Below are the code and all the weights of a small trained network. Each question names an input and a class and asks about switching units off, where a switched-off unit gives its printed mean instead of its output.

import numpy as np


def w(rows, s, z=0):
    codes = np.array(rows[::2]) - 128.0
    scale = np.full(codes.shape[1], s)
    scale[-1] = z or s
    return codes * scale


def f(y):
    return y / 2 * (1 + np.tanh(0.7978845608 * (y + 0.044715 * y**3)))


def log_softmax(a):
    a = a - a.max(-1, keepdims=True)
    return a - np.log(np.exp(a).sum(-1, keepdims=True))


def net(x, mask):
    res = np.array(x, float).reshape(1, 4) / 4 @ E
    y = f(res @ A[0][:, :-1].T + A[0][:, -1])
    res = res + np.where(mask, y, B[0][:, -1]) @ B[0][:, :-1]
    return log_softmax(res[-1] @ U[:, :-1].T + U[:, -1])


A, B = {}, {}
E = w([
[174,192,147,70,150],'x0',
[33,216,80,95,169],'x1',
[94,179,187,141,151],'x2',
[92,150,150,70,4],'x3',
],0.014)
A[0] = w([
[67,139,133,95,69,240],'neuron 0',
[243,100,165,83,174,196],'neuron 1',
[117,87,187,252,224,176],'neuron 2',
[143,211,20,157,190,253],'neuron 3',
[165,87,116,207,109,227],'neuron 4',
[109,49,110,160,56,210],'neuron 5',
[178,35,71,135,98,136],'neuron 6',
[221,74,155,130,156,226],'neuron 7',
],0.011,0.0035)
B[0] = w([
[106,165,127,26,50,214],'neuron 0',
[201,223,180,170,105,211],'neuron 1',
[26,69,207,189,155,247],'neuron 2',
[91,187,17,81,222,231],'neuron 3',
[171,2,120,142,92,199],'neuron 4',
[148,9,140,59,105,210],'neuron 5',
[233,51,53,98,153,206],'neuron 6',
[246,159,180,225,142,217],'neuron 7',
],0.0089,0.015)
U = w([
[57,91,164,130,139,65],'0',
[200,191,182,141,133,119],'1',
[128,95,164,192,143,67],'2',
[81,175,149,63,9,248],'3',
[198,65,120,98,106,141],'4',
[107,183,107,90,216,252],'5',
[199,133,104,141,171,13],'6',
],0.016,0.0032)

Each question gives the input, the list of numbers given to net, and the class t.
The units are the neurons (one row each of A and B). Each row of codes is followed by its name. A weight is (code - 128) times the scale printed after its matrix; where a second scale follows, it is the last column's (A, B and U).
mask holds one flag per neuron, in row order. A switched-off neuron (its flag False) gives its mean, the last column of its row in B, instead of its output. The means were averaged over made-up inputs and are rounded, as every weight is.
A unit's drop is (log p(t) with every unit on - log p(t) with that unit switched off) / (log p(t) with every unit on - log p(t) with every unit switched off).
The circuit of an input: a set's keep is (log p(t) with only the set's units on - log p(t) with every unit switched off) / (log p(t) with every unit on - log p(t) with every unit switched off). Starting from all 8 units, units are removed one at a time, each time the one whose removal leaves the highest keep (on an exact tie, the one counted first), for as long as the keep stays at least 0.8.
units of the circuit, in order: the units of the circuit, biggest drop first
k most important neurons: the k neurons with the biggest drops, biggest first
drop of u: that unit's drop, to one decimal
input [-1,-4,7,1], class 2: 2 most important neurons -> neuron 0; neuron 3
input [-1,3,-1,-5], class 5: units of the circuit, in order -> neuron 3
input [-7,4,-5,-8], class 0: units of the circuit, in order -> neuron 2; neuron 4; neuron 3
input [5,-3,0,4], class 1: 2 most important neurons -> neuron 1; neuron 5
input [6,-2,-6,3], class 1: units of the circuit, in order -> neuron 1; neuron 4
input [1,1,0,0], class 5: units of the circuit, in order -> neuron 7; neuron 4
input [-8,2,2,2], class 3: units of the circuit, in order -> neuron 0; neuron 6
input [4,-7,-2,0], class 1: 2 most important neurons -> neuron 1; neuron 7
input [0,-2,7,-1], class 2: 3 most important neurons -> neuron 0; neuron 3; neuron 5
input [0,-7,6,2], class 1: 4 most important neurons -> neuron 1; neuron 7; neuron 6; neuron 2
input [1,-5,-3,-7], class 2: 2 most important neurons -> neuron 2; neuron 4
input [-2,-1,-3,-5], class 2: 2 most important neurons -> neuron 2; neuron 0
input [0,-1,1,-1], class 2: units of the circuit, in order -> neuron 0; neuron 6
input [-5,1,8,-2], class 0: units of the circuit, in order -> neuron 7
input [-7,1,8,-7], class 0: 2 most important neurons -> neuron 2; neuron 7
input [8,-1,-2,-8], class 1: 2 most important neurons -> neuron 1; neuron 7
input [1,2,0,1], class 3: 3 most important neurons -> neuron 6; neuron 3; neuron 7
input [-3,-8,-1,-8], class 2: 2 most important neurons -> neuron 2; neuron 7
input [-2,-5,4,-2], class 2: drop of neuron 0 -> 0.0
input [8,-3,-5,-8], class 1: drop of neuron 7 -> 0.2
input [-1,-4,2,-4], class 2: drop of neuron 2 -> 0.3
